Below is a small trained network, with its code and all its weights. Each question gives an input and a target symbol and asks what happens when units are switched off, that is, made to give their printed mean instead of their output.

import numpy as np


def w(rows, s, z=0):
    codes = np.array(rows[::2]) - 128.0
    scale = np.full(codes.shape[1], s)
    scale[-1] = z or s
    return codes * scale


def norm(h):
    return h / np.sqrt((h * h).mean(-1, keepdims=True) + 1e-5)


def f(y):
    return np.maximum(y, 0)


def softmax(a):
    e = np.exp(a - a.max(-1, keepdims=True))
    return e / e.sum(-1, keepdims=True)


def log_softmax(a):
    a = a - a.max(-1, keepdims=True)
    return a - np.log(np.exp(a).sum(-1, keepdims=True))


def net(x, mask):
    ids = ['γεθξπστ'.index(c) for c in x.split()]
    T = len(ids)
    res = E[ids] + P[:T]
    u = 0
    for l in range(2):
        r = norm(res)
        for j in range(2):
            rows = slice(3 * j, 3 * j + 3)
            q, k, v = (r @ M[l][rows].T for M in (Q, K, V))
            z = softmax(np.where(np.tri(T) > 0, q @ k.T / 3**0.5, -1e9)) @ v
            o = O[l][rows]
            res = res + np.where(mask[u + j], z, o[:, -1]) @ o[:, :-1]
        u += 2
        y = f(norm(res) @ A[l][:, :-1].T + A[l][:, -1])
        res = res + np.where(mask[u : u + 8], y, B[l][:, -1]) @ B[l][:, :-1]
        u += 8
    return log_softmax(norm(res)[-1] @ U[:, :-1].T + U[:, -1])


Q, K, V, O, A, B = {}, {}, {}, {}, {}, {}
E = w([
[219,156,227,98,199],'γ',
[79,113,140,56,194],'ε',
[83,101,63,175,159],'θ',
[167,87,174,132,176],'ξ',
[202,6,92,72,160],'π',
[209,92,25,115,147],'σ',
[94,136,193,204,131],'τ',
],0.016)
P = w([
[165,126,140,102,2],'0',
[194,112,148,105,86],'1',
[177,135,182,131,101],'2',
[164,112,215,113,121],'3',
[155,129,215,131,128],'4',
[167,101,232,118,150],'5',
],0.0091)
Q[0] = w([
[106,53,46,109,166],'0.h0',
[192,130,130,145,149],'0.h0',
[103,139,203,80,180],'0.h0',
[188,91,185,130,120],'0.h1',
[100,170,125,60,87],'0.h1',
[194,63,179,121,255],'0.h1',
],0.0094)
K[0] = w([
[121,44,147,143,111],'0.h0',
[71,122,154,91,44],'0.h0',
[106,235,101,198,196],'0.h0',
[78,2,83,62,99],'0.h1',
[135,80,91,250,229],'0.h1',
[88,118,140,127,11],'0.h1',
],0.0083)
V[0] = w([
[175,189,112,61,89],'0.h0',
[142,221,158,90,1],'0.h0',
[75,10,95,115,55],'0.h0',
[144,201,82,141,186],'0.h1',
[104,107,152,218,106],'0.h1',
[102,159,166,127,16],'0.h1',
],0.0085)
O[0] = w([
[72,78,144,15,140,201],'0.h0',
[143,107,254,94,165,67],'0.h0',
[31,165,99,172,153,231],'0.h0',
[202,64,68,106,108,18],'0.h1',
[165,18,156,205,137,3],'0.h1',
[169,141,155,124,235,88],'0.h1',
],0.008,0.0036)
A[0] = w([
[146,74,139,85,78,43],'0.n0',
[194,187,170,105,46,4],'0.n1',
[217,169,102,103,71,151],'0.n2',
[128,124,167,135,150,122],'0.n3',
[186,213,136,163,196,182],'0.n4',
[2,75,135,76,73,109],'0.n5',
[178,109,91,23,217,162],'0.n6',
[115,171,193,96,138,85],'0.n7',
],0.0094,0.0031)
B[0] = w([
[162,186,103,189,132,146],'0.n0',
[137,103,58,134,241,136],'0.n1',
[200,69,223,159,110,183],'0.n2',
[83,66,85,175,61,145],'0.n3',
[57,62,108,68,126,163],'0.n4',
[191,162,54,170,146,171],'0.n5',
[103,157,173,123,33,250],'0.n6',
[94,158,165,167,1,162],'0.n7',
],0.0068,0.011)
Q[1] = w([
[58,176,135,80,254],'1.h0',
[61,167,149,174,99],'1.h0',
[155,153,89,64,41],'1.h0',
[126,78,110,154,166],'1.h1',
[86,185,129,152,152],'1.h1',
[193,149,220,75,18],'1.h1',
],0.011)
K[1] = w([
[116,59,125,62,140],'1.h0',
[165,113,127,168,17],'1.h0',
[153,78,141,208,136],'1.h0',
[161,125,67,112,2],'1.h1',
[103,122,57,152,192],'1.h1',
[92,156,238,170,204],'1.h1',
],0.009)
V[1] = w([
[59,74,39,179,2],'1.h0',
[155,55,194,140,110],'1.h0',
[182,114,47,4,89],'1.h0',
[90,149,76,192,72],'1.h1',
[160,95,113,120,215],'1.h1',
[208,79,124,115,108],'1.h1',
],0.0093)
O[1] = w([
[154,83,142,106,138,254],'1.h0',
[139,165,147,175,65,161],'1.h0',
[153,122,58,128,90,211],'1.h0',
[71,10,150,101,106,149],'1.h1',
[160,141,124,157,160,10],'1.h1',
[144,88,144,164,144,130],'1.h1',
],0.014,0.0067)
A[1] = w([
[30,19,117,144,140,139],'1.n0',
[215,206,71,246,160,253],'1.n1',
[140,91,142,53,25,130],'1.n2',
[215,129,62,54,82,238],'1.n3',
[189,75,193,4,133,173],'1.n4',
[134,33,137,217,99,126],'1.n5',
[93,135,148,180,190,74],'1.n6',
[126,255,190,132,199,116],'1.n7',
],0.0075,0.003)
B[1] = w([
[113,78,115,195,221,186],'1.n0',
[156,58,154,133,255,161],'1.n1',
[61,156,121,193,78,254],'1.n2',
[174,209,109,196,214,248],'1.n3',
[147,113,15,249,146,217],'1.n4',
[184,64,159,139,71,178],'1.n5',
[194,215,82,172,167,134],'1.n6',
[167,139,63,31,164,150],'1.n7',
],0.0077,0.0087)
U = w([
[154,136,81,157,127,254],'γ',
[30,204,79,36,165,115],'ε',
[84,86,219,113,168,191],'θ',
[72,117,216,186,112,59],'ξ',
[75,91,82,148,253,108],'π',
[180,97,61,144,67,87],'σ',
[135,223,160,182,214,56],'τ',
],0.011,0.0048)

Each question gives the input, a string of symbols that net reads in full, and the target symbol t.
The units are the heads (3 rows each of Q, K, V and O) and the neurons (one row each of A and B). Each row of codes is followed by its name. A weight is (code - 128) times the scale printed after its matrix; where a second scale follows, it is the last column's (O, A, B and U).
mask holds one flag per unit, layer by layer, with each layer's heads first. A switched-off unit (its flag False) gives its mean, the last column of its rows in O or B, instead of its output. The means were averaged over made-up inputs and are rounded, as every weight is.
A unit's drop is (log p(t) with every unit on - log p(t) with that unit switched off) / (log p(t) with every unit on - log p(t) with every unit switched off).
The circuit of an input: a set's keep is (log p(t) with only the set's units on - log p(t) with every unit switched off) / (log p(t) with every unit on - log p(t) with every unit switched off). Starting from the 12 units with the biggest drops (on a tie, the unit counted first), units are removed one at a time, each time the one whose removal leaves the highest keep (on an exact tie, the one counted first), for as long as the keep stays at least 0.8.
circuit, biggest first: the units of the circuit, biggest drop first
unit that matters most: the unit with the biggest drop
k most important neurons: the k neurons with the biggest drops, biggest first
top k neurons in layer l: the k neurons of layer l with the biggest drops, biggest first
which heads matter: for each layer, one digit per head in row order, 1 if its drop is at least 0.15 and else 0, layers parted by /
input τ γ σ ξ π, target τ: which heads matter	01 / 11
input ε θ σ ξ ε, target π: top 3 neurons in layer 0	[0.n6; 0.n5; 0.n7]
input ε ε ε, target ε: which heads matter	01 / 00
input σ θ θ, target π: unit that matters most	1.n0
input ε θ γ, target ε: which heads matter	01 / 10
input ε ε γ θ, target ε: circuit, biggest first	[0.h1; 1.h1]
input γ γ ε π, target τ: which heads matter	00 / 01
input σ τ σ σ, target ξ: which heads matter	00 / 10
input ε π ε σ, target ε: circuit, biggest first	[0.h1; 1.h1; 1.n5]
input τ ξ σ, target τ: circuit, biggest first	[0.h1; 1.h0]
input π σ ξ γ, target γ: 3 most important neurons	[0.n7; 1.n4; 0.n4]
input σ ε ξ ε σ ξ, target σ: circuit, biggest first	[0.h0; 0.h1]
input σ ε γ ξ, target τ: which heads matter	10 / 01
input σ γ θ ε, target π: circuit, biggest first	[0.h0; 1.n0; 0.n6; 1.h1]
input ξ ξ θ, target ξ: circuit, biggest first	[1.h0]
input γ σ π π ε, target τ: which heads matter	10 / 01
input τ π γ ξ, target τ: which heads matter	01 / 11
input ε τ ξ, target θ: which heads matter	00 / 10
input σ ξ σ ε ξ, target σ: which heads matter	11 / 10
input γ σ θ, target π: circuit, biggest first	[0.n6; 1.n0]
input θ γ θ τ, target θ: unit that matters most	1.h0
